(in the rows, 128 means zero)
Each name stands for a flat space through zero: a line, a plane or more. A row that begins with a name and a colon came from that space; any other row is followed by the name of the space it lies nearest, among the names in its block.
z822_z353: [45, 135, 233, 183, 121, 135, 145, 97, 115, 195, 121, 135, 107, 165, 85, 104, 151, 150, 206, 86, 141, 89, 141, 144, 157, 154, 121, 114, 78, 147, 144, 127, 99]
z139_z857: [104, 153, 177, 122, 139, 134, 151, 132, 151, 159, 131, 117, 158, 148, 118, 115, 104, 137, 157, 119, 127, 94, 116, 102, 123, 117, 159, 104, 106, 131, 103, 126, 122]
z139_z857: [119, 155, 122, 130, 134, 122, 101, 106, 125, 109, 116, 113, 104, 115, 108, 113, 132, 142, 154, 121, 122, 104, 114, 131, 155, 166, 134, 147, 123, 133, 136, 135, 144]
z339_z455: [124, 171, 137, 112, 150, 134, 130, 135, 152, 118, 119, 114, 140, 122, 123, 116, 106, 147, 131, 120, 128, 101, 112, 110, 142, 149, 141, 141, 129, 124, 130, 137, 125]
z275_z598: [129, 184, 93, 127, 160, 130, 68, 121, 127, 128, 99, 125, 89, 136, 114, 107, 129, 156, 196, 126, 122, 128, 121, 138, 138, 179, 155, 144, 163, 133, 132, 127, 145]
z465_z816: [155, 119, 103, 126, 143, 137, 113, 144, 124, 142, 135, 140, 132, 134, 146, 135, 135, 118, 124, 135, 125, 176, 140, 139, 113, 108, 132, 122, 148, 124, 124, 118, 133]
z139_z857: [134, 84, 126, 123, 95, 124, 177, 153, 130, 107, 127, 137, 145, 123, 156, 153, 140, 125, 38, 132, 145, 135, 140, 149, 121, 112, 81, 139, 139, 115, 150, 144, 94]
z822_z353: [104, 139, 136, 120, 129, 125, 146, 156, 125, 166, 100, 141, 124, 185, 140, 132, 125, 136, 190, 132, 142, 138, 125, 122, 93, 130, 147, 106, 172, 145, 83, 109, 115]
z465_z816: [115, 158, 120, 114, 116, 100, 112, 100, 127, 79, 104, 75, 103, 111, 106, 110, 151, 154, 135, 119, 118, 73, 80, 153, 184, 189, 135, 164, 118, 136, 116, 154, 162]
z275_z598: [67, 121, 183, 137, 97, 116, 183, 120, 113, 122, 113, 136, 111, 142, 112, 135, 123, 125, 158, 113, 152, 84, 117, 99, 135, 152, 98, 136, 116, 152, 115, 122, 102]
z139_z857: [111, 179, 169, 109, 154, 140, 155, 160, 173, 157, 108, 108, 166, 159, 135, 111, 110, 169, 127, 111, 135, 95, 113, 130, 133, 140, 154, 123, 136, 117, 120, 145, 103]
z465_z816: [128, 138, 147, 121, 148, 146, 146, 157, 146, 171, 132, 147, 159, 158, 142, 130, 102, 126, 146, 131, 133, 144, 141, 103, 91, 96, 150, 98, 141, 125, 111, 113, 108]
z139_z857: [121, 158, 104, 139, 139, 123, 67, 100, 118, 144, 113, 129, 93, 140, 102, 106, 125, 141, 213, 137, 114, 116, 130, 128, 119, 151, 169, 113, 136, 137, 120, 119, 155]
z822_z353: [150, 98, 156, 122, 136, 142, 162, 162, 148, 183, 157, 124, 190, 156, 158, 136, 134, 115, 88, 129, 122, 168, 137, 145, 104, 58, 147, 88, 116, 114, 100, 124, 121]
z822_z353: [117, 121, 139, 114, 113, 125, 166, 139, 133, 115, 128, 138, 142, 128, 134, 141, 101, 116, 118, 135, 139, 109, 124, 88, 107, 116, 119, 122, 130, 133, 114, 121, 113]
z139_z857: [170, 127, 120, 107, 139, 134, 133, 138, 158, 106, 152, 99, 173, 96, 143, 127, 125, 129, 41, 130, 113, 129, 117, 142, 148, 104, 132, 136, 105, 102, 140, 151, 139]
z822_z353: [121, 136, 154, 126, 151, 144, 157, 182, 140, 182, 108, 133, 146, 185, 162, 132, 157, 152, 125, 107, 147, 175, 134, 174, 125, 128, 122, 128, 171, 125, 116, 128, 94]
z339_z455: [139, 104, 121, 137, 120, 133, 127, 145, 132, 164, 127, 140, 141, 154, 145, 132, 143, 136, 107, 137, 129, 151, 154, 164, 101, 100, 132, 103, 142, 115, 137, 133, 113]
z465_z816: [132, 146, 111, 134, 140, 131, 95, 114, 125, 125, 126, 134, 111, 119, 115, 119, 119, 130, 157, 132, 122, 125, 133, 118, 127, 140, 140, 129, 129, 129, 139, 124, 138]
z339_z455: [94, 153, 149, 136, 140, 144, 168, 153, 123, 81, 97, 156, 92, 107, 136, 142, 135, 149, 89, 89, 171, 131, 133, 125, 176, 203, 38, 210, 162, 132, 196, 140, 65]
z339_z455: [134, 104, 132, 141, 116, 136, 132, 104, 125, 108, 161, 154, 135, 84, 114, 136, 93, 97, 100, 138, 125, 114, 152, 78, 113, 98, 110, 119, 88, 121, 163, 121, 120]
z139_z857: [135, 183, 124, 118, 151, 127, 79, 105, 159, 136, 124, 90, 141, 124, 102, 91, 110, 161, 158, 132, 101, 77, 109, 132, 141, 142, 192, 112, 104, 116, 124, 146, 160]
z275_z598: [146, 108, 172, 109, 150, 135, 184, 153, 129, 124, 163, 93, 172, 118, 154, 143, 159, 95, 77, 99, 127, 182, 89, 136, 178, 101, 107, 155, 102, 136, 82, 121, 145]
z339_z455: [119, 109, 131, 130, 121, 129, 157, 146, 111, 118, 121, 146, 114, 133, 144, 147, 142, 117, 115, 119, 147, 157, 131, 130, 131, 137, 88, 150, 151, 138, 130, 120, 108]
z822_z353: [115, 191, 160, 110, 168, 136, 136, 134, 151, 112, 117, 94, 135, 119, 118, 109, 124, 152, 141, 96, 129, 105, 87, 119, 184, 176, 135, 168, 121, 133, 120, 139, 134]
z275_z598: [130, 146, 113, 113, 129, 117, 129, 132, 129, 87, 107, 100, 113, 116, 132, 126, 150, 147, 102, 117, 132, 119, 100, 155, 169, 174, 110, 172, 145, 129, 132, 147, 135]
z339_z455: [131, 144, 137, 115, 139, 137, 146, 136, 147, 112, 135, 132, 148, 110, 130, 130, 96, 125, 107, 127, 132, 112, 125, 91, 126, 123, 125, 134, 121, 122, 137, 129, 116]
z339_z455: [123, 140, 122, 126, 125, 105, 89, 68, 106, 101, 144, 95, 103, 100, 85, 110, 122, 102, 203, 135, 100, 94, 89, 92, 153, 140, 167, 124, 83, 153, 82, 113, 197]
z465_z816: [142, 54, 106, 169, 96, 125, 108, 110, 85, 140, 146, 156, 99, 122, 134, 145, 177, 104, 100, 135, 127, 183, 170, 180, 122, 103, 88, 122, 122, 125, 163, 124, 127]
z275_z598: [173, 163, 160, 98, 200, 154, 143, 157, 161, 128, 166, 76, 188, 104, 149, 119, 145, 120, 77, 90, 111, 182, 82, 140, 199, 116, 140, 165, 100, 119, 100, 133, 158]
z275_z598: [139, 125, 95, 119, 113, 112, 107, 102, 119, 87, 131, 118, 113, 99, 115, 128, 116, 115, 131, 146, 116, 104, 115, 107, 128, 134, 136, 132, 119, 132, 121, 128, 157]
z822_z353: [176, 86, 104, 107, 112, 124, 135, 122, 139, 117, 175, 121, 179, 100, 139, 141, 97, 83, 77, 164, 104, 133, 129, 91, 89, 47, 156, 85, 94, 115, 99, 119, 159]
z139_z857: [137, 116, 148, 127, 136, 132, 137, 115, 126, 129, 161, 122, 148, 108, 121, 129, 117, 97, 128, 126, 117, 135, 119, 98, 135, 97, 136, 119, 90, 133, 109, 115, 148]
z822_z353: [112, 91, 167, 161, 107, 135, 148, 114, 122, 142, 146, 143, 132, 116, 120, 131, 142, 124, 87, 115, 135, 122, 157, 145, 138, 112, 93, 125, 89, 119, 174, 139, 100]
z139_z857: [85, 186, 174, 121, 154, 139, 150, 157, 153, 168, 92, 127, 134, 178, 126, 112, 115, 169, 184, 106, 146, 101, 117, 122, 128, 163, 147, 127, 155, 136, 113, 129, 96]
z465_z816: [119, 135, 150, 99, 115, 113, 176, 141, 145, 95, 119, 87, 152, 124, 136, 131, 133, 137, 85, 118, 133, 93, 85, 131, 159, 143, 120, 150, 120, 130, 99, 147, 131]
z465_z816: [92, 101, 160, 152, 96, 124, 158, 125, 116, 138, 117, 144, 114, 141, 124, 135, 145, 137, 114, 118, 147, 111, 146, 148, 130, 138, 91, 130, 122, 130, 155, 137, 93]
z465_z816: [166, 173, 106, 69, 170, 135, 150, 177, 164, 99, 124, 99, 170, 124, 162, 134, 104, 130, 96, 128, 127, 147, 86, 103, 135, 129, 148, 152, 164, 123, 84, 128, 140]
z275_z598: [98, 173, 125, 144, 111, 135, 102, 113, 168, 128, 92, 152, 121, 123, 100, 102, 75, 193, 117, 142, 136, 24, 171, 117, 96, 161, 139, 110, 128, 96, 219, 166, 75]
z339_z455: [132, 80, 111, 98, 101, 97, 182, 155, 86, 96, 120, 108, 114, 150, 164, 166, 176, 87, 126, 129, 141, 186, 80, 142, 140, 128, 97, 155, 170, 163, 38, 104, 155]
z339_z455: [117, 152, 139, 119, 155, 147, 162, 210, 149, 187, 80, 145, 140, 208, 178, 136, 156, 176, 122, 109, 161, 181, 142, 187, 110, 146, 116, 135, 215, 120, 126, 134, 69]
z465_z816: [104, 146, 145, 112, 126, 110, 149, 178, 137, 186, 70, 83, 131, 226, 159, 118, 198, 186, 157, 110, 139, 144, 95, 232, 142, 162, 154, 125, 191, 136, 65, 146, 124]
z275_z598: [208, 129, 57, 102, 163, 128, 65, 115, 126, 99, 166, 97, 141, 85, 136, 125, 131, 94, 115, 148, 87, 183, 105, 128, 140, 97, 169, 131, 119, 121, 96, 117, 204]
z275_z598: [137, 160, 130, 106, 134, 125, 134, 120, 156, 75, 128, 91, 145, 85, 120, 117, 115, 147, 71, 119, 122, 79, 99, 122, 172, 157, 123, 163, 105, 114, 150, 159, 135]
z822_z353: [72, 84, 171, 147, 76, 122, 196, 138, 112, 150, 116, 178, 122, 161, 130, 153, 108, 115, 140, 135, 161, 102, 159, 92, 75, 108, 91, 99, 135, 142, 130, 113, 70]
[138, 112, 104, 127, 105, 120, 123, 132, 134, 125, 118, 129, 131, 133, 136, 131, 132, 142, 93, 145, 127, 115, 142, 154, 108, 121, 128, 116, 140, 113, 144, 144, 120]
z139_z857
[107, 88, 149, 146, 86, 126, 156, 120, 129, 145, 136, 160, 140, 134, 122, 138, 102, 120, 109, 146, 137, 93, 164, 105, 80, 90, 118, 88, 107, 121, 151, 128, 94]
z275_z598
[115, 121, 147, 131, 109, 132, 169, 163, 151, 129, 101, 127, 143, 143, 152, 134, 152, 173, 39, 113, 152, 112, 144, 187, 141, 148, 84, 149, 148, 103, 180, 168, 71]
z275_z598
[138, 127, 108, 83, 116, 119, 174, 157, 142, 97, 126, 134, 156, 129, 151, 151, 78, 104, 114, 155, 136, 114, 110, 61, 82, 101, 136, 115, 155, 134, 81, 112, 124]
z822_z353
[122, 92, 132, 136, 93, 117, 137, 113, 123, 138, 139, 135, 137, 132, 122, 133, 119, 115, 123, 148, 123, 106, 142, 119, 96, 93, 137, 92, 107, 126, 121, 126, 129]
z139_z857
[160, 184, 118, 62, 148, 121, 151, 169, 193, 100, 110, 57, 193, 131, 154, 114, 114, 172, 56, 130, 116, 84, 72, 146, 151, 138, 171, 141, 143, 103, 93, 168, 143]
z339_z455
[122, 121, 120, 134, 121, 122, 129, 117, 107, 91, 124, 129, 98, 105, 123, 135, 145, 120, 120, 118, 136, 134, 121, 131, 158, 159, 91, 165, 130, 138, 144, 129, 130]
z139_z857
[114, 121, 112, 153, 128, 143, 128, 154, 111, 132, 98, 181, 86, 141, 145, 143, 145, 146, 117, 117, 161, 167, 172, 155, 119, 163, 68, 158, 183, 125, 192, 129, 71]
z465_z816
[152, 102, 151, 115, 139, 138, 153, 153, 145, 190, 164, 126, 192, 161, 150, 134, 114, 99, 130, 142, 114, 164, 131, 113, 83, 42, 175, 66, 112, 124, 68, 106, 140]
z465_z816
[143, 129, 104, 128, 126, 125, 108, 110, 125, 88, 134, 122, 116, 89, 120, 127, 126, 126, 99, 130, 122, 119, 126, 126, 148, 143, 114, 151, 117, 121, 156, 139, 139]
z822_z353
[125, 159, 131, 119, 147, 130, 115, 139, 142, 155, 114, 115, 135, 156, 129, 114, 128, 149, 164, 126, 123, 125, 117, 139, 125, 136, 163, 116, 143, 129, 105, 128, 135]
z339_z455
[132, 154, 116, 122, 140, 130, 111, 136, 141, 131, 112, 120, 126, 136, 130, 118, 129, 153, 130, 127, 127, 121, 126, 146, 132, 147, 140, 133, 145, 120, 136, 139, 126]
z139_z857
[116, 157, 127, 113, 127, 123, 142, 125, 137, 70, 111, 116, 115, 96, 120, 128, 113, 141, 103, 118, 139, 87, 106, 107, 161, 176, 101, 173, 131, 129, 150, 144, 119]
z465_z816
[126, 108, 162, 146, 133, 132, 118, 123, 127, 213, 150, 122, 156, 175, 124, 115, 144, 119, 178, 131, 109, 152, 138, 151, 102, 72, 181, 65, 101, 131, 83, 112, 148]
z822_z353
[131, 176, 136, 104, 151, 129, 119, 113, 154, 107, 136, 101, 148, 105, 108, 110, 86, 130, 151, 129, 113, 82, 97, 78, 139, 135, 167, 127, 102, 129, 107, 129, 154]
z339_z455
[110, 106, 130, 135, 115, 117, 144, 113, 88, 93, 130, 139, 89, 111, 121, 146, 142, 94, 152, 119, 140, 146, 114, 105, 149, 149, 87, 160, 129, 156, 114, 107, 137]
z339_z455
[130, 116, 166, 128, 146, 133, 158, 102, 105, 71, 174, 112, 126, 60, 114, 139, 134, 73, 107, 95, 126, 150, 92, 81, 201, 135, 81, 184, 69, 150, 120, 112, 155]
z139_z857
[157, 179, 142, 126, 203, 165, 93, 148, 158, 181, 147, 123, 162, 138, 133, 105, 118, 139, 154, 110, 112, 174, 132, 131, 137, 112, 172, 118, 124, 115, 127, 120, 137]
z275_z598
[162, 213, 128, 97, 205, 160, 93, 175, 196, 197, 119, 103, 189, 172, 147, 93, 101, 178, 151, 125, 109, 140, 121, 144, 111, 113, 217, 95, 155, 100, 106, 137, 132]
z139_z857

Each name stands for a flat space through zero: a line, a plane or more. A row that begins with a name and a colon came from that space; any other row is followed by the name of the space it lies nearest, among the names in its block.
z20-z372: [107, 145, 120, 166, 177, 186, 125, 139, 104, 108, 127, 117, 136, 160, 122, 167, 163, 123, 134, 119, 121, 159, 119, 156, 121, 109, 159, 109, 129, 101, 90, 147, 122]
z746-z913: [147, 142, 154, 92, 122, 107, 116, 121, 131, 130, 140, 115, 112, 140, 135, 118, 86, 124, 117, 105, 122, 112, 152, 101, 136, 154, 100, 165, 113, 152, 151, 100, 162]
z313-z574: [113, 97, 167, 130, 117, 171, 117, 87, 89, 73, 118, 126, 153, 173, 178, 140, 132, 143, 105, 183, 134, 140, 133, 97, 105, 140, 138, 150, 105, 117, 89, 105, 180]
z477-z293: [88, 117, 110, 141, 151, 141, 116, 131, 111, 106, 115, 145, 130, 150, 117, 125, 135, 143, 107, 116, 133, 120, 139, 112, 132, 102, 149, 111, 153, 143, 135, 143, 127]
z20-z372: [145, 160, 119, 132, 82, 165, 178, 128, 128, 123, 151, 123, 121, 138, 142, 130, 140, 102, 147, 119, 148, 128, 155, 160, 105, 139, 136, 189, 94, 118, 107, 84, 154]
z477-z293: [165, 162, 89, 127, 130, 139, 173, 137, 120, 132, 125, 110, 89, 144, 122, 149, 141, 90, 125, 99, 119, 155, 147, 140, 143, 153, 125, 170, 99, 138, 141, 109, 139]
z746-z913: [128, 108, 117, 128, 127, 118, 129, 119, 120, 121, 111, 134, 125, 128, 133, 126, 133, 132, 113, 145, 125, 134, 124, 110, 136, 131, 128, 120, 131, 136, 138, 134, 127]
z477-z293: [80, 71, 90, 181, 99, 164, 111, 113, 77, 70, 119, 163, 142, 156, 159, 106, 161, 135, 98, 164, 145, 119, 162, 95, 159, 92, 147, 103, 150, 135, 135, 143, 131]
z20-z372: [148, 143, 147, 108, 147, 118, 139, 127, 145, 147, 118, 110, 124, 116, 119, 148, 123, 129, 136, 134, 116, 147, 101, 138, 108, 151, 125, 132, 115, 120, 115, 126, 127]
z313-z574: [158, 109, 178, 94, 143, 74, 103, 115, 160, 163, 114, 113, 145, 85, 129, 134, 106, 148, 139, 168, 108, 139, 70, 122, 114, 154, 103, 95, 126, 112, 120, 146, 110]
z313-z574: [102, 128, 79, 147, 133, 158, 140, 131, 97, 90, 144, 164, 145, 191, 142, 126, 151, 126, 117, 82, 165, 111, 157, 141, 127, 59, 173, 156, 132, 123, 124, 115, 146]
z746-z913: [123, 126, 120, 137, 146, 140, 124, 127, 113, 116, 120, 125, 124, 144, 129, 139, 137, 126, 118, 127, 122, 140, 129, 122, 135, 126, 134, 123, 128, 129, 127, 134, 131]
z313-z574: [146, 165, 171, 85, 140, 97, 125, 139, 169, 169, 135, 104, 114, 97, 100, 127, 86, 132, 143, 106, 112, 118, 117, 132, 110, 164, 102, 139, 124, 140, 136, 118, 128]
z313-z574: [143, 141, 157, 80, 154, 88, 125, 126, 160, 154, 133, 132, 151, 129, 120, 133, 101, 149, 140, 104, 138, 115, 92, 143, 90, 110, 137, 142, 124, 117, 116, 118, 134]
z313-z574: [141, 86, 117, 115, 134, 102, 158, 102, 138, 130, 95, 155, 172, 124, 148, 147, 164, 154, 131, 180, 150, 151, 55, 150, 81, 94, 169, 116, 120, 90, 88, 138, 114]
z746-z913: [100, 115, 125, 129, 143, 131, 123, 123, 118, 114, 96, 127, 109, 127, 112, 126, 126, 141, 98, 144, 113, 134, 135, 91, 136, 148, 127, 111, 146, 159, 144, 141, 130]
z20-z372: [107, 112, 108, 156, 135, 146, 108, 130, 102, 104, 136, 143, 140, 153, 139, 125, 143, 128, 121, 120, 136, 122, 142, 125, 148, 93, 141, 111, 141, 122, 129, 141, 125]
z20-z372: [105, 81, 150, 100, 114, 61, 83, 118, 147, 139, 111, 151, 135, 91, 121, 81, 86, 166, 105, 151, 126, 87, 123, 72, 144, 128, 101, 88, 167, 163, 173, 148, 115]
z20-z372: [205, 142, 150, 77, 128, 84, 156, 112, 154, 160, 130, 108, 133, 122, 148, 152, 115, 115, 146, 133, 125, 152, 85, 150, 103, 153, 114, 170, 79, 102, 113, 100, 143]
z477-z293: [162, 154, 59, 135, 139, 144, 184, 134, 103, 116, 113, 119, 82, 165, 125, 155, 156, 86, 110, 93, 123, 164, 153, 133, 152, 141, 139, 175, 100, 145, 149, 111, 142]
z477-z293: [149, 99, 117, 167, 73, 149, 124, 116, 104, 109, 154, 134, 146, 128, 177, 119, 154, 105, 144, 164, 139, 132, 142, 140, 154, 119, 118, 128, 108, 96, 115, 123, 128]
z313-z574: [125, 161, 105, 109, 160, 100, 113, 157, 142, 146, 164, 148, 134, 155, 105, 116, 104, 129, 139, 31, 149, 88, 144, 151, 135, 66, 142, 142, 145, 133, 153, 125, 122]
z477-z293: [77, 73, 35, 194, 108, 183, 143, 113, 48, 45, 96, 168, 110, 189, 155, 116, 184, 117, 69, 148, 145, 137, 188, 80, 180, 93, 162, 124, 146, 160, 156, 139, 142]
z477-z293: [153, 138, 125, 141, 118, 137, 128, 133, 125, 134, 154, 121, 136, 131, 144, 135, 138, 109, 151, 119, 131, 134, 128, 156, 136, 119, 124, 135, 111, 102, 116, 124, 124]
z746-z913: [155, 95, 142, 74, 97, 55, 117, 104, 148, 138, 142, 162, 165, 132, 161, 96, 93, 151, 127, 124, 161, 87, 110, 116, 112, 91, 124, 156, 120, 123, 142, 103, 147]
z20-z372: [132, 156, 151, 93, 103, 102, 160, 136, 173, 168, 106, 106, 85, 66, 85, 111, 96, 130, 128, 139, 109, 121, 132, 113, 111, 199, 97, 142, 132, 172, 154, 115, 123]
z746-z913: [151, 120, 140, 89, 131, 97, 113, 108, 112, 114, 119, 118, 105, 155, 145, 121, 89, 126, 93, 118, 116, 123, 152, 73, 152, 158, 99, 162, 112, 163, 165, 105, 170]
z477-z293: [121, 128, 161, 156, 110, 148, 87, 137, 131, 132, 175, 127, 164, 117, 146, 117, 126, 128, 165, 130, 136, 107, 130, 158, 131, 103, 119, 103, 133, 89, 102, 136, 115]
z746-z913: [105, 101, 121, 136, 88, 108, 147, 130, 160, 150, 109, 151, 140, 65, 110, 101, 142, 149, 139, 175, 139, 114, 103, 136, 108, 126, 135, 92, 155, 129, 126, 147, 88]
z20-z372: [124, 116, 106, 145, 132, 130, 115, 130, 110, 115, 133, 138, 130, 144, 137, 124, 137, 122, 122, 118, 131, 126, 140, 123, 152, 107, 131, 118, 135, 127, 139, 137, 124]
z313-z574: [138, 126, 79, 147, 132, 97, 134, 154, 144, 159, 127, 140, 118, 94, 103, 120, 147, 117, 141, 109, 125, 128, 116, 150, 158, 105, 127, 91, 150, 126, 155, 161, 76]
z746-z913: [147, 109, 145, 80, 127, 74, 106, 111, 139, 129, 159, 165, 183, 163, 164, 112, 99, 153, 136, 95, 170, 86, 107, 138, 101, 58, 145, 159, 119, 103, 121, 104, 152]
[115, 148, 148, 134, 129, 149, 92, 136, 110, 112, 155, 112, 111, 150, 129, 116, 98, 117, 120, 94, 117, 108, 180, 104, 159, 142, 102, 140, 131, 150, 149, 117, 152]
z313-z574
[66, 110, 136, 165, 154, 174, 93, 130, 104, 94, 128, 144, 157, 152, 127, 130, 146, 153, 122, 136, 136, 120, 130, 126, 120, 88, 159, 87, 159, 116, 101, 153, 122]
z20-z372
[119, 100, 105, 152, 130, 135, 111, 123, 102, 106, 131, 145, 142, 149, 148, 125, 146, 128, 120, 133, 136, 128, 133, 122, 150, 95, 139, 110, 136, 118, 130, 142, 123]
z313-z574
[142, 126, 173, 68, 167, 65, 117, 120, 173, 167, 110, 128, 151, 103, 110, 136, 97, 165, 134, 132, 124, 124, 63, 130, 84, 127, 129, 114, 134, 120, 118, 136, 119]
z477-z293
[133, 150, 127, 142, 161, 163, 139, 134, 119, 124, 128, 112, 130, 147, 125, 164, 151, 118, 138, 121, 120, 158, 113, 156, 115, 127, 146, 129, 115, 104, 96, 132, 128]
z20-z372
[137, 140, 140, 126, 101, 134, 139, 129, 136, 135, 131, 113, 110, 108, 126, 121, 119, 117, 133, 138, 120, 128, 144, 124, 130, 164, 107, 142, 118, 139, 133, 115, 134]
z477-z293
[129, 124, 138, 115, 134, 124, 129, 119, 129, 124, 127, 134, 142, 140, 136, 133, 125, 138, 127, 130, 136, 126, 116, 130, 110, 117, 138, 137, 123, 120, 115, 121, 138]
z313-z574
[111, 89, 169, 65, 26, 23, 140, 119, 224, 192, 137, 187, 180, 20, 115, 40, 80, 188, 161, 168, 182, 36, 89, 137, 61, 101, 120, 120, 164, 135, 140, 113, 96]
z746-z913
[166, 146, 136, 106, 133, 108, 143, 129, 146, 152, 132, 114, 125, 118, 128, 141, 122, 118, 143, 120, 123, 140, 108, 147, 118, 142, 120, 145, 107, 116, 123, 118, 128]
z477-z293
[106, 114, 119, 117, 112, 126, 149, 116, 123, 114, 89, 130, 97, 119, 115, 114, 121, 137, 92, 154, 120, 129, 148, 82, 129, 166, 122, 137, 137, 175, 154, 121, 142]
z477-z293
[113, 141, 111, 121, 140, 134, 147, 132, 124, 122, 105, 124, 97, 135, 105, 129, 125, 127, 105, 115, 120, 132, 146, 107, 130, 148, 131, 141, 134, 163, 148, 124, 137]
z477-z293
[148, 88, 108, 109, 156, 101, 110, 99, 89, 93, 109, 142, 134, 186, 166, 139, 126, 133, 87, 128, 130, 141, 124, 86, 152, 106, 134, 141, 115, 134, 146, 126, 158]
z746-z913
[149, 180, 156, 123, 119, 145, 129, 148, 150, 152, 184, 112, 140, 129, 128, 132, 112, 110, 174, 81, 139, 111, 138, 180, 110, 119, 122, 160, 107, 98, 104, 102, 135]
z746-z913
[58, 93, 110, 145, 185, 133, 84, 129, 105, 95, 113, 170, 164, 169, 118, 124, 140, 172, 102, 111, 146, 108, 117, 111, 124, 49, 176, 77, 179, 129, 125, 167, 115]
z477-z293
[114, 163, 136, 132, 116, 164, 161, 138, 141, 134, 125, 112, 108, 112, 104, 134, 132, 121, 137, 129, 124, 134, 141, 143, 103, 161, 132, 147, 123, 138, 113, 113, 133]
z20-z372
[166, 110, 98, 154, 81, 120, 159, 128, 137, 147, 133, 133, 136, 89, 147, 127, 166, 105, 156, 167, 134, 147, 106, 164, 137, 128, 124, 117, 112, 95, 118, 135, 95]
z746-z913
[123, 125, 152, 98, 104, 93, 123, 127, 162, 149, 148, 151, 160, 110, 129, 101, 103, 152, 146, 118, 156, 86, 114, 142, 96, 98, 133, 137, 136, 120, 123, 115, 127]
z746-z913
[156, 141, 90, 139, 86, 141, 160, 130, 114, 119, 152, 133, 115, 146, 150, 121, 140, 94, 135, 106, 145, 125, 164, 144, 146, 122, 126, 175, 102, 126, 138, 98, 144]
z20-z372
[96, 143, 122, 111, 200, 117, 113, 143, 135, 132, 115, 140, 135, 154, 92, 142, 121, 154, 116, 80, 130, 122, 109, 130, 111, 89, 159, 110, 156, 137, 129, 148, 120]
z477-z293
